Below are the code and all the weights of a small trained network. Each question names an input and a target symbol and asks about switching units off, where a switched-off unit gives its printed mean instead of its output.

import numpy as np


def w(rows, s, z=0):
    codes = np.array(rows[::2]) - 128.0
    scale = np.full(codes.shape[1], s)
    scale[-1] = z or s
    return codes * scale


def f(y):
    return np.maximum(y, 0)


def softmax(a):
    e = np.exp(a - a.max(-1, keepdims=True))
    return e / e.sum(-1, keepdims=True)


def log_softmax(a):
    a = a - a.max(-1, keepdims=True)
    return a - np.log(np.exp(a).sum(-1, keepdims=True))


def net(x, mask):
    ids = ['αδηλξφ'.index(c) for c in x.split()]
    T = len(ids)
    res = E[ids] + P[:T]
    r = res
    for j in range(3):
        rows = slice(3 * j, 3 * j + 3)
        q, k, v = (r @ M[0][rows].T for M in (Q, K, V))
        z = softmax(np.where(np.tri(T) > 0, q @ k.T / 3**0.5, -1e9)) @ v
        o = O[0][rows]
        res = res + np.where(mask[j], z, o[:, -1]) @ o[:, :-1]
    y = f(res @ A[0][:, :-1].T + A[0][:, -1])
    res = res + np.where(mask[3:11], y, B[0][:, -1]) @ B[0][:, :-1]
    return log_softmax(res[-1] @ U[:, :-1].T + U[:, -1])


Q, K, V, O, A, B = {}, {}, {}, {}, {}, {}
E = w([
[113,183,38,63],'α',
[140,3,207,82],'δ',
[20,47,139,93],'η',
[232,128,84,174],'λ',
[129,101,35,72],'ξ',
[95,157,168,244],'φ',
],0.011)
P = w([
[117,113,193,17],'0',
[111,112,136,81],'1',
[113,88,103,125],'2',
[109,74,80,163],'3',
[103,54,49,199],'4',
[100,33,17,233],'5',
[103,30,3,239],'6',
],0.0057)
Q[0] = w([
[202,155,158,131],'H0',
[155,94,172,5],'H0',
[146,157,32,114],'H0',
[70,162,143,211],'H1',
[162,73,174,112],'H1',
[110,245,140,106],'H1',
[121,138,37,119],'H2',
[223,111,126,153],'H2',
[35,30,48,135],'H2',
],0.026)
K[0] = w([
[220,142,125,126],'H0',
[165,4,27,94],'H0',
[99,166,111,219],'H0',
[28,183,89,71],'H1',
[175,69,107,75],'H1',
[146,208,217,122],'H1',
[161,78,92,194],'H2',
[237,149,156,91],'H2',
[80,110,205,253],'H2',
],0.024)
V[0] = w([
[117,136,98,249],'H0',
[105,200,196,184],'H0',
[92,122,78,90],'H0',
[161,133,100,165],'H1',
[226,21,140,118],'H1',
[126,228,129,132],'H1',
[225,104,210,140],'H2',
[28,157,187,152],'H2',
[69,53,185,50],'H2',
],0.014)
O[0] = w([
[109,12,211,27,174],'H0',
[171,3,74,92,69],'H0',
[101,163,152,205,144],'H0',
[182,166,115,135,147],'H1',
[120,202,167,251,253],'H1',
[216,58,119,71,4],'H1',
[154,148,246,127,141],'H2',
[208,2,88,139,49],'H2',
[33,13,148,78,115],'H2',
],0.0094,0.0065)
A[0] = w([
[139,93,2,175,105],'N0',
[70,137,98,136,154],'N1',
[190,190,54,126,169],'N2',
[143,141,42,190,169],'N3',
[178,163,121,187,74],'N4',
[174,174,120,118,23],'N5',
[94,132,17,123,2],'N6',
[186,151,27,94,143],'N7',
],0.014,0.003)
B[0] = w([
[249,96,140,195,196],'N0',
[161,146,190,132,212],'N1',
[181,120,80,185,218],'N2',
[70,99,156,103,192],'N3',
[131,186,134,36,251],'N4',
[202,77,144,131,202],'N5',
[89,120,61,15,189],'N6',
[33,189,100,143,147],'N7',
],0.018,0.019)
U = w([
[204,210,106,128,121],'α',
[65,182,127,21,59],'δ',
[73,180,142,198,253],'η',
[101,173,20,134,166],'λ',
[174,132,89,209,64],'ξ',
[137,59,197,2,164],'φ',
],0.0044,0.0065)

Each question gives the input, a string of symbols that net reads in full, and the target symbol t.
The units are the heads (3 rows each of Q, K, V and O) and the neurons (one row each of A and B). Each row of codes is followed by its name. A weight is (code - 128) times the scale printed after its matrix; where a second scale follows, it is the last column's (O, A, B and U).
mask holds one flag per unit, heads first, then neurons. A switched-off unit (its flag False) gives its mean, the last column of its rows in O or B, instead of its output. The means were averaged over made-up inputs and are rounded, as every weight is.
A unit's drop is (log p(t) with every unit on - log p(t) with that unit switched off) / (log p(t) with every unit on - log p(t) with every unit switched off).
The circuit of an input: a set's keep is (log p(t) with only the set's units on - log p(t) with every unit switched off) / (log p(t) with every unit on - log p(t) with every unit switched off). Starting from all 11 units, units are removed one at a time, each time the one whose removal leaves the highest keep (on an exact tie, the one counted first), for as long as the keep stays at least 0.8.
units of the circuit, in order: the units of the circuit, biggest drop first
most important unit: the unit with the biggest drop
top k neurons: the k neurons with the biggest drops, biggest first
which heads matter: for each layer, one digit per head in row order, 1 if its drop is at least 0.15 and else 0, layers parted by /
drop of u: that unit's drop, to one decimal
input λ α λ δ ξ, target η: units of the circuit, in order -> H2, N4, H0, N5
input α η α, target φ: top 4 neurons -> N6, N0, N2, N1
input φ α η, target η: top 2 neurons -> N4, N6
input φ α δ, target δ: units of the circuit, in order -> H0, N4, H1, N0
input λ ξ λ δ η φ, target φ: which heads matter -> 100
input λ δ α, target η: most important unit -> H2
input φ λ λ α, target λ: top 3 neurons -> N7, N1, N5
input φ λ λ α ξ, target ξ: units of the circuit, in order -> N0, H2, N4
input λ ξ α λ η ξ, target φ: top 3 neurons -> N6, N2, N3
input φ η φ, target ξ: units of the circuit, in order -> N4, H2
input λ λ λ φ ξ, target ξ: top 2 neurons -> N4, N0
input η η ξ, target φ: top 4 neurons -> N6, N2, N0, N3
input λ λ η λ φ φ φ, target φ: top 2 neurons -> N2, N7
input α λ α λ φ δ, target δ: most important unit -> N4
input δ λ φ λ η φ, target ξ: top 3 neurons -> N4, N0, N6
input λ δ ξ, target η: drop of N1 -> 0.0
input ξ λ λ φ λ λ η, target η: drop of H0 -> 0.7
input η η α, target φ: drop of N6 -> 0.6
input λ λ λ λ φ λ, target φ: drop of N4 -> -0.1
